The symbols move the units like this.
j943: z>j93, u>j794
j516: z>j943, u>j979
j472: z>j811, u>j554
j762: z>j141, u>j710
j847: z>j852, u>j194
j877: z>j554, u>j811
j414: z>j472, u>j367
j529: z>j605, u>j52
j720: z>j194, u>j852
j42: z>j414, u>j86
j93: z>j935, u>j268
j194: z>j42, u>j847
j935: z>j736, u>j115
j852: z>j529, u>j720
j86: z>j847, u>j42
j141: z>j115, u>j736
j268: z>j794, u>j93
j115: z>j268, u>j935
j736: z>j710, u>j141
j710: z>j390, u>j762
j52: z>j720, u>j529
j653: z>j762, u>j390
j605: z>j653, u>j165
j554: z>j367, u>j472
j794: z>j979, u>j943
j979: z>j783, u>j516
j390: z>j165, u>j653
j783: z>j877, u>j758
j758: z>j516, u>j783
j811: z>j758, u>j877
j367: z>j86, u>j414
j165: z>j52, u>j605

In the rows, zero is written as 143.

Rows of some units; one shown again gets a slightly different row:
j605: [169, 110, 194, 122, 116, 37, 187, 92, 248, 133, 166, 187, 92, 168, 194, 113, 132]
j367: [146, 148, 74, 130, 172, 175, 129, 176, 45, 153, 132, 80, 218, 228, 58, 149, 139]
j762: [116, 89, 103, 104, 178, 84, 147, 101, 110, 142, 150, 103, 204, 274, 99, 112, 99]
j414: [138, 134, 77, 101, 166, 154, 136, 137, 66, 167, 172, 73, 215, 237, 68, 134, 145]
j758: [97, 183, 175, 224, 138, 212, 130, 207, 160, 109, 118, 188, 106, 15, 187, 185, 154]
j93: [204, 83, 144, 74, 121, 37, 218, 95, 205, 134, 164, 159, 109, 203, 137, 88, 129]
j472: [80, 159, 95, 179, 181, 208, 88, 171, 45, 144, 128, 94, 206, 180, 73, 178, 142]
j783: [164, 120, 179, 135, 77, 49, 196, 69, 251, 133, 163, 181, 75, 174, 192, 127, 125]
j794: [116, 184, 192, 198, 113, 185, 116, 150, 190, 118, 108, 186, 93, 9, 211, 170, 159]
j762: [126, 88, 108, 109, 176, 89, 131, 91, 126, 151, 148, 93, 207, 297, 97, 105, 104]
j268: [138, 186, 141, 195, 158, 258, 84, 206, 92, 168, 127, 151, 134, 29, 163, 168, 175]
j414: [132, 135, 76, 103, 172, 147, 139, 144, 63, 180, 172, 74, 213, 252, 62, 145, 137]
j115: [82, 166, 124, 171, 195, 243, 77, 204, 61, 144, 124, 125, 209, 145, 115, 186, 152]
j115: [70, 176, 111, 182, 185, 230, 76, 185, 63, 144, 121, 118, 218, 139, 111, 181, 156]
j472: [81, 164, 108, 197, 175, 216, 90, 173, 31, 149, 123, 87, 207, 177, 69, 187, 147]
j268: [135, 187, 155, 210, 159, 249, 77, 207, 92, 158, 115, 143, 140, 34, 148, 168, 177]
j653: [198, 88, 145, 64, 143, 67, 192, 79, 193, 148, 177, 124, 144, 247, 130, 98, 133]
j653: [189, 91, 159, 55, 128, 63, 198, 79, 179, 144, 172, 135, 134, 238, 147, 77, 142]
j529: [199, 154, 204, 146, 98, 117, 180, 139, 218, 133, 128, 190, 54, 55, 240, 123, 157]
j783: [156, 116, 170, 125, 85, 69, 211, 67, 266, 134, 159, 177, 93, 156, 181, 123, 116]
j847: [136, 196, 152, 193, 167, 231, 97, 222, 77, 142, 107, 160, 130, 43, 136, 181, 183]
j141: [135, 138, 78, 100, 181, 182, 101, 168, 31, 170, 141, 85, 224, 233, 75, 148, 158]

Complete each set of four: the symbols that take the first to the second take the third to the fourth.
Answers are names.
A [162, 128, 170, 122, 86, 58, 200, 85, 254, 137, 166, 167, 83, 163, 176, 117, 104]
B [104, 196, 177, 225, 144, 216, 131, 203, 151, 121, 118, 183, 114, 21, 180, 191, 152]
C [132, 172, 150, 175, 172, 256, 74, 229, 65, 135, 94, 138, 163, 61, 136, 171, 177]
D j653

A [148, 90, 115, 110, 144, 65, 169, 106, 137, 142, 162, 110, 194, 294, 116, 113, 108]
B [78, 174, 124, 192, 199, 247, 69, 189, 52, 147, 126, 113, 218, 150, 103, 176, 145]
C [112, 188, 190, 227, 141, 217, 132, 201, 158, 114, 130, 188, 106, 21, 187, 190, 147]
D j783

A [73, 163, 97, 179, 172, 214, 89, 175, 44, 136, 125, 109, 203, 182, 70, 178, 146]
B [80, 174, 87, 178, 184, 208, 82, 181, 38, 149, 123, 95, 207, 186, 74, 175, 152]
C [126, 190, 145, 195, 159, 263, 78, 199, 86, 155, 131, 139, 130, 43, 153, 164, 175]
D j268

A [120, 160, 207, 219, 130, 203, 132, 181, 184, 112, 103, 196, 94, 16, 210, 167, 157]
B [196, 161, 201, 153, 123, 113, 173, 135, 226, 132, 135, 191, 54, 54, 232, 122, 150]
C [169, 116, 199, 115, 116, 30, 191, 95, 255, 139, 168, 192, 105, 167, 198, 104, 120]
D j653

A [167, 111, 181, 120, 120, 42, 183, 92, 254, 139, 156, 189, 93, 171, 204, 107, 114]
B [110, 183, 194, 210, 153, 216, 101, 188, 152, 134, 97, 175, 105, 37, 207, 182, 146]
C [143, 80, 118, 105, 144, 56, 181, 107, 141, 152, 161, 104, 191, 282, 119, 121, 112]
D j115

A [129, 165, 197, 217, 127, 187, 140, 187, 174, 110, 112, 191, 85, 30, 211, 178, 162]
B [152, 122, 190, 132, 105, 87, 180, 73, 276, 133, 147, 193, 80, 124, 215, 110, 125]
C [141, 92, 108, 116, 144, 60, 184, 113, 135, 147, 163, 119, 194, 283, 114, 116, 115]
D j115

A [202, 92, 126, 58, 136, 62, 199, 92, 180, 150, 172, 133, 145, 253, 143, 75, 129]
B [119, 96, 100, 112, 175, 91, 145, 99, 110, 146, 147, 95, 207, 283, 95, 109, 95]
C [117, 134, 75, 99, 180, 145, 136, 148, 71, 173, 167, 65, 214, 247, 54, 145, 144]
D j472

A [152, 124, 106, 103, 186, 135, 136, 144, 49, 165, 139, 83, 219, 267, 75, 132, 147]
B [145, 82, 120, 117, 154, 65, 169, 114, 139, 136, 166, 116, 185, 289, 108, 119, 101]
C [142, 90, 121, 104, 139, 69, 178, 102, 141, 144, 167, 112, 191, 301, 102, 112, 108]
D j93

A [135, 201, 157, 198, 169, 229, 100, 217, 84, 146, 104, 162, 133, 40, 146, 182, 186]
B [122, 89, 101, 104, 167, 89, 141, 106, 111, 155, 156, 102, 197, 279, 93, 111, 96]
C [89, 171, 130, 202, 188, 210, 95, 206, 36, 132, 121, 107, 192, 144, 98, 197, 146]
D j653

A [131, 173, 152, 191, 172, 249, 72, 223, 66, 149, 115, 126, 161, 72, 138, 180, 180]
B [153, 129, 170, 129, 81, 53, 209, 75, 270, 133, 165, 174, 83, 150, 183, 118, 135]
C [163, 121, 205, 135, 98, 55, 191, 93, 252, 110, 153, 177, 79, 121, 207, 136, 135]
D j847

A [173, 165, 193, 151, 101, 146, 158, 151, 217, 159, 147, 208, 65, 35, 205, 137, 165]
B [168, 122, 201, 142, 101, 73, 194, 95, 249, 112, 160, 186, 69, 129, 214, 137, 129]
C [187, 163, 184, 136, 100, 126, 200, 117, 240, 152, 162, 192, 68, 33, 208, 132, 147]
D j605

A [136, 208, 149, 205, 170, 236, 101, 224, 78, 137, 115, 158, 130, 33, 139, 186, 183]
B [121, 151, 208, 225, 137, 182, 141, 190, 183, 117, 115, 200, 87, 25, 208, 175, 163]
C [128, 134, 80, 89, 170, 163, 90, 166, 40, 166, 144, 98, 222, 220, 74, 132, 146]
D j115

A [200, 148, 204, 142, 114, 114, 183, 145, 221, 134, 139, 190, 51, 52, 236, 123, 151]
B [168, 123, 178, 121, 107, 24, 197, 85, 244, 144, 160, 196, 100, 170, 193, 103, 118]
C [195, 88, 139, 59, 128, 57, 202, 81, 193, 140, 176, 120, 156, 243, 125, 82, 132]
D j762

A [202, 111, 127, 77, 119, 47, 196, 68, 211, 159, 167, 141, 121, 199, 145, 94, 125]
B [134, 97, 110, 75, 136, 71, 158, 71, 164, 147, 171, 101, 199, 271, 89, 125, 95]
C [170, 112, 192, 124, 112, 42, 191, 85, 255, 143, 168, 186, 92, 169, 194, 113, 121]
D j653

A [98, 187, 189, 225, 140, 220, 130, 200, 157, 114, 126, 187, 113, 27, 190, 184, 150]
B [193, 178, 203, 175, 99, 140, 182, 158, 221, 133, 136, 194, 64, 32, 206, 141, 173]
C [69, 172, 118, 178, 197, 241, 70, 191, 62, 147, 116, 107, 213, 148, 108, 177, 145]
D j268

A [131, 195, 147, 201, 165, 254, 76, 202, 93, 158, 116, 145, 129, 40, 162, 167, 170]
B [168, 114, 187, 134, 101, 83, 198, 80, 278, 126, 159, 189, 89, 123, 206, 119, 130]
C [132, 92, 96, 86, 136, 69, 168, 76, 160, 137, 164, 114, 204, 258, 97, 113, 97]
D j141

A [139, 177, 138, 175, 166, 259, 74, 230, 66, 149, 106, 137, 165, 73, 139, 173, 168]
B [104, 189, 192, 203, 149, 220, 95, 185, 153, 147, 108, 181, 95, 32, 213, 171, 149]
C [133, 167, 194, 215, 133, 183, 133, 190, 190, 112, 108, 192, 104, 26, 205, 170, 170]
D j529

A [207, 161, 190, 144, 109, 121, 194, 140, 224, 121, 138, 193, 59, 57, 229, 116, 153]
B [172, 166, 200, 133, 102, 159, 142, 149, 219, 155, 143, 207, 62, 31, 212, 135, 173]
C [131, 131, 69, 99, 171, 170, 147, 140, 64, 174, 174, 66, 210, 249, 51, 133, 127]
D j367

A [123, 139, 62, 99, 170, 165, 101, 177, 43, 182, 140, 97, 215, 229, 69, 131, 141]
B [126, 183, 153, 205, 162, 255, 89, 195, 88, 153, 112, 147, 129, 32, 158, 176, 183]
C [201, 85, 144, 56, 133, 63, 183, 93, 190, 152, 174, 132, 139, 240, 132, 80, 127]
D j141

A [206, 81, 139, 52, 128, 56, 184, 87, 185, 148, 173, 129, 141, 241, 118, 89, 134]
B [162, 122, 154, 124, 88, 54, 201, 76, 262, 132, 157, 172, 73, 164, 185, 121, 112]
C [125, 107, 85, 100, 158, 85, 157, 105, 102, 130, 179, 112, 215, 272, 67, 120, 112]
D j653

A [130, 136, 78, 100, 180, 164, 95, 166, 28, 176, 143, 103, 220, 222, 78, 147, 155]
B [146, 132, 100, 107, 188, 144, 133, 148, 48, 166, 158, 85, 228, 256, 94, 126, 145]
C [123, 171, 138, 170, 168, 251, 70, 219, 54, 142, 101, 137, 162, 66, 141, 167, 164]
D j653

A [187, 158, 185, 133, 102, 115, 184, 128, 247, 146, 146, 184, 59, 28, 206, 144, 145]
B [154, 122, 168, 130, 90, 50, 200, 75, 256, 125, 164, 173, 79, 162, 186, 103, 117]
C [140, 193, 134, 201, 161, 258, 77, 198, 72, 161, 118, 146, 124, 29, 155, 168, 168]
D j794

A [136, 188, 145, 176, 164, 255, 89, 221, 50, 146, 99, 133, 158, 69, 142, 167, 167]
B [187, 179, 199, 177, 111, 140, 174, 155, 218, 141, 133, 206, 60, 24, 215, 141, 178]
C [187, 150, 178, 134, 100, 133, 189, 117, 240, 147, 152, 187, 67, 33, 212, 141, 154]
D j653

A [132, 140, 84, 104, 179, 170, 79, 168, 29, 178, 140, 95, 224, 222, 82, 140, 152]
B [140, 187, 138, 197, 153, 256, 79, 199, 87, 160, 118, 150, 135, 40, 151, 176, 179]
C [198, 90, 116, 61, 110, 55, 199, 60, 208, 153, 171, 146, 112, 201, 152, 88, 121]
D j414

A [129, 141, 85, 92, 168, 181, 94, 161, 31, 173, 156, 88, 224, 228, 80, 138, 143]
B [74, 172, 122, 190, 192, 237, 76, 200, 53, 148, 127, 120, 208, 150, 103, 181, 150]
C [126, 94, 90, 109, 170, 85, 139, 96, 107, 149, 151, 94, 202, 279, 98, 109, 106]
D j141

A [111, 192, 189, 205, 161, 209, 89, 194, 162, 143, 113, 172, 106, 19, 206, 177, 146]
B [130, 158, 201, 217, 134, 189, 144, 180, 182, 117, 115, 202, 97, 23, 212, 176, 164]
C [175, 169, 199, 151, 100, 157, 156, 152, 205, 145, 137, 204, 61, 26, 225, 144, 175]
D j847

